Each name stands for a flat space through zero: a line, a plane or more. A row that begins with a name and a colon came from that space; any other row is followed by the name of the space it lies nearest, among the names in its block.
tnpj: [-27 -13  49  11 -11  -2 -11  -9   0  20 -35  25  -9 -23   7  -5 -28  11
 -26 -43  73   2  22  18  -6  27 -23  48 -39]
qrtc: [  5  16 -15 -14  -5  31  12  -1  24  38 -27 -29  34  12 -37 -79   9   0
  18  49  -5  -4 -24   4  -4  37  16 -19  13]
cnbt: [ 41 -20  38  21  48 -19   6  48 -30 -11 -23  -7  -7  31  -1   6  40 -40
 -23  39  -9   0  -6  11  -1 -52  -2  28 -28]
tnpj: [-21   9  10  26 -17 -35 -28  17  -4 -36  22  23  -4 -30 -22  43  17  56
  32  15  -5  -6 -37 -28  10 -65   0  11  24]
qrtc: [ -3 -14 -13  11  -4  13  13  -6 -16  47  -3 -20  12  -6   8  -8 -20 -15
 -13  15  -3 -14 -23   4 -20 -19  30   0 -11]
tnpj: [-30   9 -15  37  15  15 -15  50   7  -1   7 -45  53  30   7  18   3 -14
   3  57 -14   1   3 -49  17  23  39 -30  -9]
cnbt: [-10   7  -4   9 -16 -14 -11  -5   1 -18  19  17  -5 -26  -8  26   2  38
  16  -6  -7  -8 -11 -17   8 -27  -5  -3  10]
cnbt: [ 11  -3  39   5  11  -7 -13   8   6   0 -26 -16  12  11  -2 -43   9 -19
 -21  -5  17   4  20 -13  13   9 -11   8 -18]
cnbt: [ 23  -8 -42 -39 -23 -14  -5 -58  27  -1  42  29   1  20  -1  -3 -25  -8
 -11 -61  -7  63  29 -56  16  22  33 -42  54]
qrtc: [ 16  18 -13 -35   8   5  13  -1  13 -33   1  18 -25  13 -13  -5  26   5
  28   3 -17   8   3  36  -1  24 -29  -4  27]
ntzc: [ -5  10 -19 -17   6  28  21   8  -5  25 -13 -39   2  12   3 -36   4 -26
  20  40 -21 -24 -32  50 -28  11   6  -3  14]
cnbt: [ 22 -13  24  -1   0 -20  -3 -15 -10  -3  -4  19 -19 -14   1  -3   2   1
 -18 -30  10   1   7   0   2 -31 -15  18 -10]
cnbt: [-24  29 -10  -8 -22  11 -16 -15  18  -7  13 -48  18 -18   9 -42  -4   9
  24  -1 -28 -31  -3 -11   9  16 -10 -35  20]
ntzc: [ 36 -16  -8 -11  19  29  45   4  -9  50 -41  21  -6  13 -31 -27   9 -12
 -10  38  15   3 -18  50 -26  15   7  24 -26]
ntzc: [  7 -33  49  -6   0  -8  16 -24 -18  19 -39  75 -53 -26   7  26 -26   9
 -40 -71  83  13  30  59 -21  13 -42  76 -52]
ntzc: [ 17  -3 -36 -29  19   8  16   7   3  -5  14  -4  -6  51   8  11   7 -43
   6  15 -23  34  -1  14 -12  21  26 -17  37]
ntzc: [-72  24   6  14 -33   2 -27  -3   7 -24  16  -8  -4 -45  25  33 -26  44
  27 -27  16 -34   1   8   1  18 -27   5   1]
tnpj: [ -7 -10  35  10   9 -26 -24   8  -9 -27   4  -3 -10   7  31  21  -4 -23
 -23 -37  15   9  27 -12   9 -13 -12  16  -9]
tnpj: [-17  -5  42  32  -1 -45 -46  25  -8 -20   6 -19  15   3   1   3  10  -3
  -2   8   7   8 -22 -47  11 -66  19  15  21]
ntzc: [  0  -4 -31  -4  -9   4  -3  -8   7  35  13 -31  32  24  -8 -31 -11 -23
   5  28 -18  19 -31 -32  -9 -12  57 -27  41]
tnpj: [ 11   6   4 -18 -28 -30 -27 -38  19  -6  19  -4   7  -9 -18 -49   0  11
   8 -28 -11  19 -13 -46  14 -33  11 -20  53]
qrtc: [ 13   0   9  39  -5  41  10 -10  11  63 -34 -44  66 -31 -15 -73 -17  12
 -41  20   4 -43  32 -53  30  38   5 -35 -87]
qrtc: [ 59 -19  25  -9  10 -23  18 -35 -24 -29   6  47 -54 -35  16  26  10   8
 -36 -71 -10 -17  44  20  12 -39 -60  16 -47]
ntzc: [ 74 -34   4  -3  12   8  43 -30 -19  60 -31  32  -8 -12 -31 -40   3  -6
 -42   0   7   0  -4  11 -10 -31   6  15 -45]
qrtc: [-26  12 -29  33  37  32  17  76 -17 -15   2 -33  20  28  13  63  23 -12
  22  88 -33 -27 -15  21  -7  16  14 -10 -26]
tnpj: [  8  14   6   2  29 -16   0  49 -27 -42   8 -38 -21  17   8  12  50 -23
  36  60 -57 -33 -49  43 -17 -68 -12   8  30]
qrtc: [-49   6 -25  20 -10  13 -15  26   6  28   7 -39  43  19   0   2 -17  -8
  20  52   1   6 -39 -25 -12   7  58 -14  29]
qrtc: [-23   9  32   5 -19 -22 -43  -2  31 -12  -7   1  26   4 -20 -36  -3  18
   3 -15  35  31   9 -54  24  16   7   0  25]
qrtc: [-10   3  16  26   1  -1 -16  18   7   2  -8 -14  29  -2  -8  -9   3   9
  -7  17   9  -3   6 -37  18   3   8  -6 -19]
cnbt: [-26   7  24  13  12  32 -10  31  14  46 -48 -73  54  33   1 -84  -6 -46
 -12  48  23  -8  -1  -1  -5  56  23  -2 -18]
cnbt: [ -8  11  21   8 -10 -13 -30   1  27 -20  -3   1  26   1 -17 -24   5  19
  -1 -11  17  19  24 -55  33  22  -3 -13   4]
tnpj: [-13  17 -54  13   8  24  15  24   6 -30  33   9  11   4   4  74   6  27
  22  30 -35  -7  16 -16  17  33   4 -39 -12]
cnbt: [ 10  -8  38 -11   0   1  -4 -20   9  16 -32  -1  -1   0   5 -52 -11 -19
 -31 -41  37   7  35   7   5  34 -22  16 -25]
ntzc: [-40  17 -55  -2 -12  16 -10  16  22   7  27 -28  39  33  -8   9 -10  -2
  37  49 -20  25 -31 -32  -4  28  58 -40  58]
cnbt: [  2 -10  24   0 -17 -11  -1 -29 -11  15  -8  14 -20 -37   4 -12 -15  14
 -13 -38  20 -17  -4  16  -9 -28 -20  25 -15]
ntzc: [-19  11 -24  18 -23 -14 -35  -4  17   6  36 -47  54   6  -7 -23  -8   4
  13  24 -33  10 -25 -89  21 -31  57 -52  47]
qrtc: [-11 -14   8  37  -7   4  -8   0 -11  40  -5 -24  33 -17   9  -5 -24  -2
 -29   5  11 -16   0 -39   4 -17  28  -5 -36]
ntzc: [-13   7 -21 -11 -27   6   4 -44 -10   3  30 -17 -19 -44  35   8 -28  10
   4 -45 -28 -41   2  17  -9 -15 -18 -18   0]
tnpj: [-31  24  -1 -10 -32  -1 -18 -22  27 -25  11  18  -3 -31  -8   0 -10  49
  25 -32  13  -3  13 -11  16  31 -27  -9  16]
tnpj: [ 28 -26  26  10  14 -31 -10   3 -21  11  -2  -8  -2  17   7 -10   5 -37
 -29  -4   0  16 -12 -18  -5 -61  23  16   5]
[ 10  19 -21 -27   7  10   6  -6  19 -41  17   4 -11  15   9   8  12  -3
  11 -19 -24   8  38   4  18  48 -27 -29  10]
cnbt
[  9 -21 -55 -11  18  20  43   9 -25  25  14  26 -23  27   9  66 -10 -24
   4  27 -12  17 -26  47 -38  -4  36   8   9]
cnbt
[-57  22 -11  14 -79 -17 -35 -58   9  12  39  -6   8 -96  -9  -9 -39  89
  39 -35  -6 -47 -49 -38   1 -59   1 -16  35]
cnbt
[-16  14  49  17   6  -4 -11  21  -5 -34 -24   5 -18 -30   5   6  17  27
   4  -9  20 -37  18  30  10   4 -61  31 -42]
ntzc
[ -3 -18   7  27 -18 -27 -23 -11  14  -2  13  60  17 -10 -24  44 -18  43
 -22 -32  44  49  23 -80  30  -5  25   3  -9]
ntzc
[-33  12 -28 -13 -15  23  11 -11   0  10   9  -9 -10 -14  16  14 -21   7
  22  -2  -4 -20 -13  38 -21  25  -3  -3  11]
ntzc
[ -3  10 -24 -13 -27   9 -12 -35  34  18  12 -10  35   2 -15 -46 -19  10
   0 -16  -1  22  15 -55  20  39  24 -43  24]
tnpj
[ 16 -10  38 -16 -19 -25 -21 -35   8  36 -22 -18   8  -2 -19 -95  -6 -19
 -13 -21  22  15 -25 -14  -8 -35  15  15  34]
tnpj
[ -9  -9  38  41  22  -1  -2  51 -26  20 -35 -25  13  -1  -7  -5  18  -8
  -5  59  13 -29 -36  18 -14 -42   7  37 -34]
cnbt
[ 36 -24  -4 -15  28   8  21 -10 -14  10   0  -7 -12  34  37   6 -10 -64
 -46 -32  -6  16  45  11  -3  23   2  -7 -26]
tnpj
[-58  17  19  11 -50  14 -18 -32  11  32 -14 -16  11 -68  -1 -38 -37  52
  15 -24  35 -47 -17  10  -8  12 -21  13 -13]
cnbt
[ 39 -35  39  -1  40   0   8  19  -3  36 -50   3  13  62  -3 -40   3 -71
 -58   3  48  52  32  -2  -3  32  23  29 -30]
cnbt
[ -1 -17  -1  23  19   1  11  36 -17  15 -12  17   4  18 -11  38   6  -4
  -4  42  16  13 -22   7 -14 -17  26  24 -13]
cnbt
[-31  14  22 -11 -19   1 -25 -18  25  -9  -8 -12   8  -7  13 -33 -19   3
  -2 -42  29   4  32 -10  13  51 -21  -3   4]
tnpj
[ -7   5  -5  -4 -18  -4 -12 -20   9   6  11 -14  11 -10   0 -23 -11   5
   3 -13  -6  -1  -4 -22   5  -5   9 -16  18]
cnbt
[ -5   3  11  12   7  -4  12  18 -12 -39  -2  58 -39 -30  -6  73  15  50
  13  -7  15 -16   9  38   1  -5 -48  34 -34]
cnbt
[ 28 -22  22  14  13 -27 -24  10   3  23  -8 -25  40  43 -14 -48   7 -45
 -32  18   5  43  -6 -69  14 -34  55  -8  19]
cnbt
[-43  19 -10   7 -28  22   4 -11 -13  26   2 -44  -1 -51  15 -18 -18  23
  30  16 -19 -70 -45  44 -28 -21 -12   1  -1]
cnbt

Rows lie near named flat spaces through zero. A row that begins with a name and a colon came from that space; any other row is followed by the name of its block's space that it lies nearest.
mz-ql: [ -1  10   6   2  15  -4   2 -13  -4  17 -11  11   5 -14  -1 -16  21  24
   6 -11 -13   1   9  -6   3  22   1  18  10]
mz-ql: [ 32 -21  25 -54  24   5  -1   9  17 -16  12 -20 -45  35 -44  11  13  -5
  -7  36 -42   8 -20   7 -14 -51 -15 -18 -66]
gm-qm: [ 18  24   1  -6   0  20  -3  12  38  79 -24  30  -4 -23 -12  18  -9 -43
  42 -26   2  51  10   7 -16  28   4   0 -57]
mz-ql: [ 24 -30  13  31 -26  10   6   0 -28 -34  -9  -4   4   2 -13  -6  -8 -21
 -49   3 -43 -24   7  14   5  -7 -58  24  12]
gm-qm: [-47   4 -73  37 -26   5 -18   7 -15   9   5   3 -41  -2  41  -6  22   3
  43 -16  20   3  17   9  20  32  30 -45  34]
fq-cq: [-25  26  -2   2  12 -19  17   6 -26   1   3  -9  19  -4  -5   1   1   6
  23 -12  -6  17   8  -5   0  -3  30  28  29]
cg-rj: [ 36  -6  18 -42  -8   1 -14  -5  19   1  21  -8 -47  20  16 -29  20   3
  10  12  -7 -10 -20   3  15 -39   1 -46 -35]
fq-cq: [ 12  19   9  30 -92  44   1 -13   0   2 -45   9  -6 -36  50 -38 -18 -32
 -16 -22  15   2  18  -6  16   1 -20  -6  15]
gm-qm: [  3   8  34  -3   6   1  10 -24  -5  -6 -12  -4  20  -6   5 -25  10  38
  -8 -11  -6  -4   5  -7   3 -14  -2  26  15]
gm-qm: [-27  11  40 -24  17 -12  20   2  -8 -33 -14 -11  21  10 -43 -15 -11  -2
   7  -3  -8  33  -7   2  -3 -32  10  32  15]
fq-cq: [-16  -5 -12  -1 -15  43  -3   9  24  11 -39   2 -40   2 -28  16   1 -24
  19   1 -12  48  12  14 -18  -2  -9 -15 -48]
fq-cq: [  1  18  12 -37  56 -57   4  14   1  13  50   0  35  13 -11  10  -8   3
  25   4  22  -3 -27  -9   1  -4  42   6  10]
mz-ql: [ 54 -12  66 -41  64 -41   5 -23   7  -1  36   1  44  12 -17 -14  11  47
 -34  13 -15 -42 -27 -12  -1 -19 -17  32  -7]
gm-qm: [ -9  -1  16 -52  43  21   7  -2  26  -1 -29 -10 -35  13 -59  18  27  28
   5  32 -34  37   0  -9 -31 -16   7   6 -61]
fq-cq: [-18  -3 -16   8  21  19  12  -5 -22   5   0 -37 -38  28 -12  22  38  45
  37  -8 -51  28  23  19 -16 -48  14   9 -27]
cg-rj: [-16   0   7  34  10   9   3  -7  10  30 -23  21  35 -13 -11   5 -12  -2
  19 -40  12  30  16  18  -6  23 -11  29   7]
gm-qm: [ 87  23  34 -15  -9 -34   8 -10 -12  34  71 -22  41   1  77   4 -16  13
 -15  -3  16 -63 -20 -18   8 -54  17   1  -8]
cg-rj: [ 47  29   2 -19 -31 -16 -11  16  18  49  26  21   1 -20  41 -12 -21 -57
  18 -10  30  -8 -17  -9  17  12  15 -32 -15]
fq-cq: [-12  21 -17 -14  20 -50  10  22 -52 -13  26  -3 -16   0 -20 -24  28 -15
  19   7 -49  -6  -2  -5  23  20  20  14  45]
cg-rj: [ -6  34 -24  19 -15 -14   7   9 -24  28  -8  19  14 -37  17  -6   2 -21
   8 -12  -5  -2  16 -17   9  53  15  20  34]
mz-ql: [-15   2  10 -31  18  32  15  -9   9 -22 -33 -27 -23   9 -34  26  16  41
 -15  36 -25  20   9 -18 -35 -31  10  14 -42]
cg-rj: [ 20 -38  -3 102 -87  59 -11 -18   6  17   1 -14  21  17  79  12 -48 -22
  11 -74  42   3  22  61   7 -66 -47 -20  -7]
cg-rj: [ 65  10  19 -19 -55  11 -20   1  32  42  21  11 -28  -3  55 -31 -13 -47
  18 -16  23  -8 -18   8  23 -28  -7 -56 -41]
cg-rj: [-55  10 -13 -10   7 -17  -6  -5   6 -32   7  -5  14   6  17 -13  -7  29
  15   4  62   0 -12 -14  10   1  47 -21  46]
mz-ql: [-41  19  20 -19  43 -21  14  -7  -9 -10 -22   8  18  -8 -43 -23  18  27
  18  -7 -12  29   4  -9   1  20  20  38  31]
fq-cq: [ 26 -20  35  50  60  20  14 -41  13  62  -3  -4  69   6   1  46   5  81
   6 -52 -12   7  28  26 -38 -22 -28  68 -36]
gm-qm: [ 38 -19  -1 -19  12  -6  -4  19  16  -3  21   1   6   7 -17  43 -24 -31
 -41  40   1 -26 -19  -9 -19   4 -19  -8 -39]
fq-cq: [-23  -7   3  43 -24  36   9 -26  -9 -16 -27 -19  17   1  23   4  -4  41
  -7 -22   9   6  24   8  -9 -29  -8  20  15]
gm-qm: [ 10  29  34 -76  37 -50  14   9 -21 -21  37 -23 -21  21 -23 -33  28  12
  21  25 -34   1 -27 -18  15 -43  41   0   4]
mz-ql: [ 45  -7  10  -4 -29  16 -16  -9  35  24  17   3   2   0  49   5 -20  -7
 -11   0  42 -24 -14  -2   1 -20  -6 -38 -34]
mz-ql: [  8 -22  37  21 -58  32  -1  -5   5 -40 -42  12   3  -7 -13 -37 -29 -47
 -37 -12  -4   8   0  18  13 -11 -59   7  11]
fq-cq: [ 34  37   1 -22   1 -45   6  13 -22  21  27  16  22 -31  18 -13  -2 -26
 -14  13  -5 -35 -11 -33  15  40  18  13  28]
cg-rj: [-48 -15 -70  13   2   5 -22   0 -15 -18 -10   7 -67   0   3 -17  54  29
  12  18 -18 -11  14  -3  17  55   8 -41  28]
mz-ql: [ -7 -33 -18  -1  17  -1 -13  11  -3 -10  17  -7 -49  36 -26  -2  24  -5
  27  -2 -33  13  -4  35   8 -18 -15 -29 -19]
gm-qm: [ -7 -25 -25   5   3  10 -10   8   8 -16  -6   5 -18   4 -17  21   1  -6
 -24  25  -3 -11  -1  -1  -9  25 -18 -15 -11]
mz-ql: [-59 -23 -27  15  29 -19  -7  11 -11 -30  18  -8  -7  34 -23   4   5   9
  37 -13  13  21  -5  29   9  -8  16 -15  31]
fq-cq: [ 19 -27  -2 -23  28  22 -15   8  38  30   1   1 -49  28 -36  24  18  -7
  28   5 -25  32  -5  27 -18 -19 -16 -31 -80]
fq-cq: [ 11 -16  -7 -13   1   0 -13  14   6   2  -1  15 -42   7 -29 -14  16 -33
   7   8 -31   8  -6  15  10  17 -24 -22 -20]
gm-qm: [-30   0  19   0  10  16  12  -2  10 -14 -34  -2  19   1 -37  10 -16   0
   1  -5   5  37   6   4 -18  -9  -1  27  -5]
cg-rj: [-10  15   5   5  16   1   1  -6   8  36 -29  30   6 -25 -19 -18  16   1
  22 -24 -12  27  14   1   2  46  -4  23   4]
cg-rj: [ -9 -28 -27  39 -18  18 -13   4   9  -1   5   1   2  11  16  24 -20 -13
   0 -12  26  -2   4  23  -3  -1 -16 -21  -3]
cg-rj: [-34 -23 -62  22  10  15 -22   2  -3   6 -24  23 -62  -6 -18  -7  51  14
  12   7 -33   3  21   9   8  71 -16 -26   5]
mz-ql: [-28  27 -17  22 -38  18   6   3  -6   8 -37  13   6 -32  14  -9 -12 -23
   7 -15  16  21  19 -11   3  32  11  10  25]
gm-qm: [-10  -2   2  13  -5 -15   2 -16 -21 -32  11  -8  24  -3  28 -17   1  35
 -26   4  17 -38  -2 -14  13   1   4   8  49]
[ 59  17  44  -9  -9   3  -8 -36  33  52  -4  29  35 -35  50 -33   1  27
 -18 -19  29 -32  -4 -22   9  20 -12   5  -9]
mz-ql
[ 18  10  10   1   9 -22   4  -7   2   5  29  -4  54  -7  34  19 -26  17
 -24   5  43 -37 -12 -21  -5  -2  17  11  17]
mz-ql
[ 21 -47  28  15  32  13   7  -4   4 -14  16 -27  15  44 -34  42 -13  16
 -13  -5 -27   6  -2  37 -26 -64 -39  22 -44]
cg-rj
[ 24  -8 -16   9 -15 -17 -15 -10 -24   1  25   5 -34  -1  38 -45  39  15
   0  -5 -26 -43   0   3  36  15 -13 -26  28]
gm-qm
[-17 -11  -5  64 -26  28  14 -30 -40 -24 -30 -15  21 -13  25  -6  11  50
 -32 -21 -23 -20  37   2  -1  -1 -28  44  44]
fq-cq
[ 17  -8   5  19 -45  32  -5 -14  25  -7  -5 -10  25  -6  51  21 -40   3
 -37   6  58 -25  -3 -11 -12 -25  -6 -17 -12]
mz-ql
[-14  12  19 -11 -13  -5   3   6  10 -13 -12   9  19  -7  -9 -15 -25 -28
   2  -4  28  17 -10  -4   6   0   8   2  15]
mz-ql
[-45  -7 -34 -11   9  28 -32  -8  46  22 -66  59 -58 -32 -35 -40  45   3
  19   3   4  32  11  -6  11 107 -12 -36  -6]
cg-rj
[ 51  -7  11  14  -2  20  -1   0  41  43  -3  18  57 -24  13  62 -51 -22
 -49  11  40 -23  -3 -16 -37  23 -25  17 -49]
gm-qm
[-36  16   0  -9  27 -13  10  12   2   2  -2  -2  21   4 -27  16 -13  -5
  29  -7  15  35  -1   1 -11  -1  30  17   7]
fq-cq
[  4  -7  41  25 -18  34   5 -33   5   8 -28  -6   6   5  12 -31   8  30
  17 -46 -10  25  17  26   5 -43 -24  18  -6]
cg-rj
[-54  -1 -22  -7  48 -14 -11  -5  13   6 -14  23  -8  -2 -30 -13  31  33
  33  -6  11  23   3   0   5  52  22  -5  22]
cg-rj
[ 63 -46 -17  15 -33  42 -27  -7  23  21  20 -12 -61  26  38  15  15  -1
 -12   6 -20 -30   0  28  -1 -36 -46 -59 -71]
mz-ql
[ 10  42  40 -64  32 -35   5 -10   7  23   8   9  -5  -9  -6 -51  31  22
  36  -3  -7  13 -16 -22  17  -2  40   3   4]
cg-rj
[ 32  22  36 -14 -11 -40  14  23 -17   8  41  -5  36   7   6  -9 -39 -60
  17 -20   6   5 -22  11  15 -40  10  13  12]
gm-qm
[-14 -17 -25  17  -1  33  -4  -4  16   0 -14 -11 -11   7   3  39  -2  21
  -8  11  11   4  12   2 -24  -5  -2 -11 -29]
gm-qm
[ 39 -25   7  30 -31  30 -11 -18   7  11 -21  17  -8 -15  17 -15   7  -1
 -36  -9 -19 -25  12   8   5  19 -56   0 -13]
fq-cq
[ 15  20  69   8 -10  -1  23  -2   4  17 -19  10  66 -12 -19 -14 -46 -40
  11 -48   8  42   0  17  -3 -30 -15  56   4]
gm-qm
[  5  32  28 -35  27 -41  11 -12  -3 -10  13   6  55 -24  11 -13  -7  31
 -32  22  32 -36 -17 -48   2  23  31  29  40]
gm-qm
[-32  21   4 -10  12  -8   9  12   7   6  -7   0  18   0 -18  10 -18 -15
  31 -11  23  38  -2   0  -8  -5  31  10   4]
fq-cq
